Below are the code and all the weights of a small trained network. Each question names an input and a class and asks about switching units off, where a switched-off unit gives its printed mean instead of its output.

import numpy as np


def w(rows, s, z=0):
    codes = np.array(rows[::2]) - 128.0
    scale = np.full(codes.shape[1], s)
    scale[-1] = z or s
    return codes * scale


def norm(h):
    return h / np.sqrt((h * h).mean(-1, keepdims=True) + 1e-5)


def f(y):
    return np.maximum(y, 0)


def log_softmax(a):
    a = a - a.max(-1, keepdims=True)
    return a - np.log(np.exp(a).sum(-1, keepdims=True))


def net(x, mask):
    res = np.array(x, float).reshape(1, 7) / 4 @ E
    u = 0
    for l in range(2):
        y = f(norm(res) @ A[l][:, :-1].T + A[l][:, -1])
        res = res + np.where(mask[u : u + 13], y, B[l][:, -1]) @ B[l][:, :-1]
        u += 13
    return log_softmax(norm(res)[-1] @ U[:, :-1].T + U[:, -1])


A, B = {}, {}
E = w([
[130,123,122],'x0',
[228,162,110],'x1',
[116,142,133],'x2',
[110,67,185],'x3',
[106,3,80],'x4',
[190,127,91],'x5',
[118,84,208],'x6',
],0.0064)
A[0] = w([
[108,93,141,7],'0.n1',
[74,155,71,99],'0.n2',
[124,153,80,34],'0.n3',
[68,53,103,253],'0.n4',
[138,144,124,163],'0.n5',
[138,84,112,227],'0.n6',
[79,127,118,67],'0.n7',
[76,84,116,151],'0.n8',
[106,138,151,147],'0.n9',
[164,117,143,85],'0.n10',
[111,154,154,5],'0.n11',
[73,162,77,91],'0.n12',
[140,89,6,215],'0.n13',
],0.019,0.002)
B[0] = w([
[106,121,175,162],'0.n1',
[89,222,55,187],'0.n2',
[85,102,153,168],'0.n3',
[98,197,228,249],'0.n4',
[117,131,177,153],'0.n5',
[154,176,181,188],'0.n6',
[158,171,155,163],'0.n7',
[79,159,202,202],'0.n8',
[186,129,144,160],'0.n9',
[141,195,182,151],'0.n10',
[162,136,150,153],'0.n11',
[72,213,68,185],'0.n12',
[247,228,92,254],'0.n13',
],0.015,0.0089)
A[1] = w([
[106,187,160,239],'1.n1',
[172,87,160,100],'1.n2',
[156,114,46,109],'1.n3',
[224,132,93,108],'1.n4',
[116,82,114,129],'1.n5',
[171,251,149,129],'1.n6',
[115,83,126,110],'1.n7',
[182,107,56,252],'1.n8',
[203,181,200,136],'1.n9',
[97,85,188,207],'1.n10',
[160,141,64,165],'1.n11',
[127,153,150,199],'1.n12',
[133,106,120,96],'1.n13',
],0.013,0.0018)
B[1] = w([
[112,63,61,202],'1.n1',
[110,155,54,135],'1.n2',
[141,187,212,134],'1.n3',
[198,96,222,152],'1.n4',
[124,99,172,128],'1.n5',
[69,49,94,255],'1.n6',
[138,81,156,128],'1.n7',
[188,139,227,138],'1.n8',
[154,105,74,224],'1.n9',
[115,10,146,148],'1.n10',
[94,120,228,145],'1.n11',
[135,99,97,168],'1.n12',
[122,129,138,128],'1.n13',
],0.013,0.017)
U = w([
[57,91,215,161],'0',
[96,216,56,57],'1',
[130,199,104,141],'2',
[131,36,45,123],'3',
[38,156,35,24],'4',
[132,57,81,254],'5',
[251,153,107,106],'6',
],0.014,0.0034)

Each question gives the input, the list of numbers given to net, and the class t.
The units are the neurons (one row each of A and B). Each row of codes is followed by its name. A weight is (code - 128) times the scale printed after its matrix; where a second scale follows, it is the last column's (A, B and U).
mask holds one flag per neuron, layer by layer. A switched-off neuron (its flag False) gives its mean, the last column of its row in B, instead of its output. The means were averaged over made-up inputs and are rounded, as every weight is.
A unit's drop is (log p(t) with every unit on - log p(t) with that unit switched off) / (log p(t) with every unit on - log p(t) with every unit switched off).
The circuit of an input: a set's keep is (log p(t) with only the set's units on - log p(t) with every unit switched off) / (log p(t) with every unit on - log p(t) with every unit switched off). Starting from the 12 units with the biggest drops (on a tie, the unit counted first), units are removed one at a time, each time the one whose removal leaves the highest keep (on an exact tie, the one counted first), for as long as the keep stays at least 0.8.
circuit, biggest first: the units of the circuit, biggest drop first
top k neurons: the k neurons with the biggest drops, biggest first
k most important neurons of layer l: the k neurons of layer l with the biggest drops, biggest first
drop of u: that unit's drop, to one decimal
input [3,-3,-7,-1,5,3,-2], class 6: circuit, biggest first	[0.n13]
input [0,4,-3,-4,5,-1,8], class 0: top 4 neurons	[0.n4; 0.n6; 0.n10; 0.n13]
input [0,5,-8,8,8,8,5], class 6: circuit, biggest first	[0.n6; 0.n13]
input [5,-8,-7,3,-7,-2,-2], class 5: circuit, biggest first	[0.n4; 0.n13]
input [-2,6,4,-5,4,0,-1], class 6: circuit, biggest first	[0.n13; 1.n4]
input [-3,-4,0,1,3,-3,-6], class 2: top 2 neurons	[0.n4; 0.n13]
input [3,-3,-1,6,6,3,-5], class 2: circuit, biggest first	[0.n13; 0.n4]
input [-8,4,2,7,4,5,0], class 6: top 2 neurons	[0.n6; 0.n13]
input [7,5,-7,5,-7,8,-5], class 5: top 2 neurons	[0.n13; 1.n6]
input [-4,2,-7,0,5,1,4], class 0: top 3 neurons	[0.n4; 0.n8; 0.n2]
input [-6,1,1,4,4,-2,-3], class 0: top 2 neurons	[0.n4; 0.n8]
input [0,-1,-2,-7,6,3,-8], class 6: 2 most important neurons of layer 1	[1.n4; 1.n8]
input [-8,-8,-5,-3,-7,3,1], class 4: 3 most important neurons of layer 0	[0.n13; 0.n12; 0.n2]
input [-5,8,3,4,8,6,7], class 6: circuit, biggest first	[0.n6]
input [-4,2,-3,-2,8,-2,-2], class 6: 2 most important neurons of layer 0	[0.n13; 0.n12]
input [-7,2,3,-6,7,1,-6], class 6: top 2 neurons	[0.n13; 1.n4]
input [-2,6,5,7,7,7,8], class 0: top 4 neurons	[0.n13; 0.n4; 0.n6; 0.n10]
input [-6,2,0,-7,-4,-1,-4], class 4: top 2 neurons	[0.n13; 0.n3]
input [8,8,-2,1,-6,-2,4], class 3: drop of 1.n2	0.0
input [4,-2,-2,-2,8,5,8], class 0: circuit, biggest first	[0.n4]
input [3,0,-5,8,-3,8,5], class 5: drop of 0.n2	0.1
input [1,-3,0,5,0,3,-5], class 2: circuit, biggest first	[0.n13; 0.n4]
input [8,3,-6,-8,0,1,-1], class 6: drop of 1.n4	0.2
